Below is a small trained network, with its code and all its weights. Each question gives an input and a target symbol and asks what happens when units are switched off, that is, made to give their printed mean instead of their output.

import numpy as np


def w(rows, s, z=0):
    codes = np.array(rows[::2]) - 128.0
    scale = np.full(codes.shape[1], s)
    scale[-1] = z or s
    return codes * scale


def f(y):
    return y / 2 * (1 + np.tanh(0.7978845608 * (y + 0.044715 * y**3)))


def softmax(a):
    e = np.exp(a - a.max(-1, keepdims=True))
    return e / e.sum(-1, keepdims=True)


def log_softmax(a):
    a = a - a.max(-1, keepdims=True)
    return a - np.log(np.exp(a).sum(-1, keepdims=True))


def net(x, mask):
    ids = ['αγδμπω'.index(c) for c in x.split()]
    T = len(ids)
    res = E[ids] + P[:T]
    r = res
    for j in range(3):
        rows = slice(2 * j, 2 * j + 2)
        q, k, v = (r @ M[0][rows].T for M in (Q, K, V))
        z = softmax(np.where(np.tri(T) > 0, q @ k.T / 2**0.5, -1e9)) @ v
        o = O[0][rows]
        res = res + np.where(mask[j], z, o[:, -1]) @ o[:, :-1]
    y = f(res @ A[0][:, :-1].T + A[0][:, -1])
    res = res + np.where(mask[3:7], y, B[0][:, -1]) @ B[0][:, :-1]
    return log_softmax(res[-1] @ U[:, :-1].T + U[:, -1])


Q, K, V, O, A, B = {}, {}, {}, {}, {}, {}
E = w([
[134,215,109,158,162,115,184],'α',
[84,44,101,158,169,127,73],'γ',
[76,163,189,140,100,101,138],'δ',
[221,122,157,247,136,111,76],'μ',
[113,147,110,86,118,65,43],'π',
[57,199,109,170,201,136,101],'ω',
],0.014)
P = w([
[143,97,148,114,180,113,186],'0',
[145,103,136,108,182,122,188],'1',
[143,100,142,121,171,133,167],'2',
[126,115,135,128,148,133,165],'3',
[120,117,143,146,134,133,153],'4',
[114,130,140,152,115,130,148],'5',
[103,142,138,165,94,120,138],'6',
[89,175,143,189,67,112,120],'7',
[81,190,141,218,44,95,109],'8',
[88,254,160,234,4,83,87],'9',
],0.0068)
Q[0] = w([
[137,99,128,143,105,133,106],'H1',
[137,135,90,135,129,152,108],'H1',
[160,99,128,65,117,222,172],'H2',
[134,118,127,83,66,197,151],'H2',
[92,197,144,63,138,201,163],'H3',
[87,180,137,223,190,1,132],'H3',
],0.052)
K[0] = w([
[111,122,127,113,102,135,110],'H1',
[111,143,99,140,152,117,106],'H1',
[70,132,121,190,109,186,138],'H2',
[82,94,109,203,120,172,156],'H2',
[82,219,91,105,103,107,140],'H3',
[255,147,154,110,153,110,71],'H3',
],0.048)
V[0] = w([
[203,147,86,139,80,121,73],'H1',
[97,134,115,5,137,140,114],'H1',
[119,155,85,102,104,83,78],'H2',
[68,146,135,162,162,143,127],'H2',
[154,149,63,132,30,104,113],'H3',
[132,198,170,205,99,158,190],'H3',
],0.018)
O[0] = w([
[139,86,146,97,151,19,73,100],'H1',
[146,206,141,99,86,69,240,124],'H1',
[134,149,219,169,221,148,98,251],'H2',
[155,128,63,124,119,102,94,108],'H2',
[136,60,159,139,117,184,143,131],'H3',
[153,172,112,2,107,186,153,64],'H3',
],0.0094,0.013)
A[0] = w([
[241,50,118,71,179,134,244,157],'N1',
[119,62,177,141,134,158,160,79],'N2',
[91,74,50,160,73,77,139,51],'N3',
[126,164,138,42,25,6,163,4],'N4',
],0.015,0.0019)
B[0] = w([
[134,20,128,111,158,139,68,154],'N1',
[151,138,107,107,140,81,118,255],'N2',
[8,90,100,147,116,113,163,133],'N3',
[142,89,189,184,94,153,176,163],'N4',
],0.015,0.0088)
U = w([
[142,23,92,13,183,171,12,160],'α',
[84,251,73,5,128,123,73,208],'γ',
[79,180,230,115,4,200,137,161],'δ',
[201,108,67,178,23,127,45,25],'μ',
[176,150,197,213,134,75,34,166],'π',
[91,64,101,151,77,124,101,1],'ω',
],0.0041,0.0046)

Each question gives the input, a string of symbols that net reads in full, and the target symbol t.
The units are the heads (2 rows each of Q, K, V and O) and the neurons (one row each of A and B). Each row of codes is followed by its name. A weight is (code - 128) times the scale printed after its matrix; where a second scale follows, it is the last column's (O, A, B and U).
mask holds one flag per unit, heads first, then neurons. A switched-off unit (its flag False) gives its mean, the last column of its rows in O or B, instead of its output. The means were averaged over made-up inputs and are rounded, as every weight is.
A unit's drop is (log p(t) with every unit on - log p(t) with that unit switched off) / (log p(t) with every unit on - log p(t) with every unit switched off).
The circuit of an input: a set's keep is (log p(t) with only the set's units on - log p(t) with every unit switched off) / (log p(t) with every unit on - log p(t) with every unit switched off). Starting from all 7 units, units are removed one at a time, each time the one whose removal leaves the highest keep (on an exact tie, the one counted first), for as long as the keep stays at least 0.8.
units of the circuit, in order: the units of the circuit, biggest drop first
most important unit: the unit with the biggest drop
k most important neurons: the k neurons with the biggest drops, biggest first
which heads matter: for each layer, one digit per head in row order, 1 if its drop is at least 0.15 and else 0, layers parted by /
drop when u is switched off: that unit's drop, to one decimal
input α γ δ, target δ: units of the circuit, in order => [N4; H3; H2]
input δ π ω γ ω δ δ α μ ω, target δ: most important unit => H3
input π ω γ π π ω μ δ γ, target γ: which heads matter => 001
input π μ π, target γ: 2 most important neurons => [N1; N4]
input π π α ω ω δ μ π, target δ: units of the circuit, in order => [H3; H1; N4]
input ω π α π π μ α, target γ: which heads matter => 101
input α π ω π μ δ, target α: which heads matter => 101
input ω μ α ω, target γ: which heads matter => 011
input δ μ ω π δ ω, target γ: which heads matter => 001
input ω μ δ γ π α ω π, target γ: which heads matter => 011
input δ δ δ, target δ: which heads matter => 011
input α δ δ γ γ, target ω: which heads matter => 010
input π π μ π γ, target α: drop when N1 is switched off => 0.8
input π π μ γ, target α: drop when H1 is switched off => 0.3
input δ π π π π π μ ω, target α: drop when N2 is switched off => 0.0
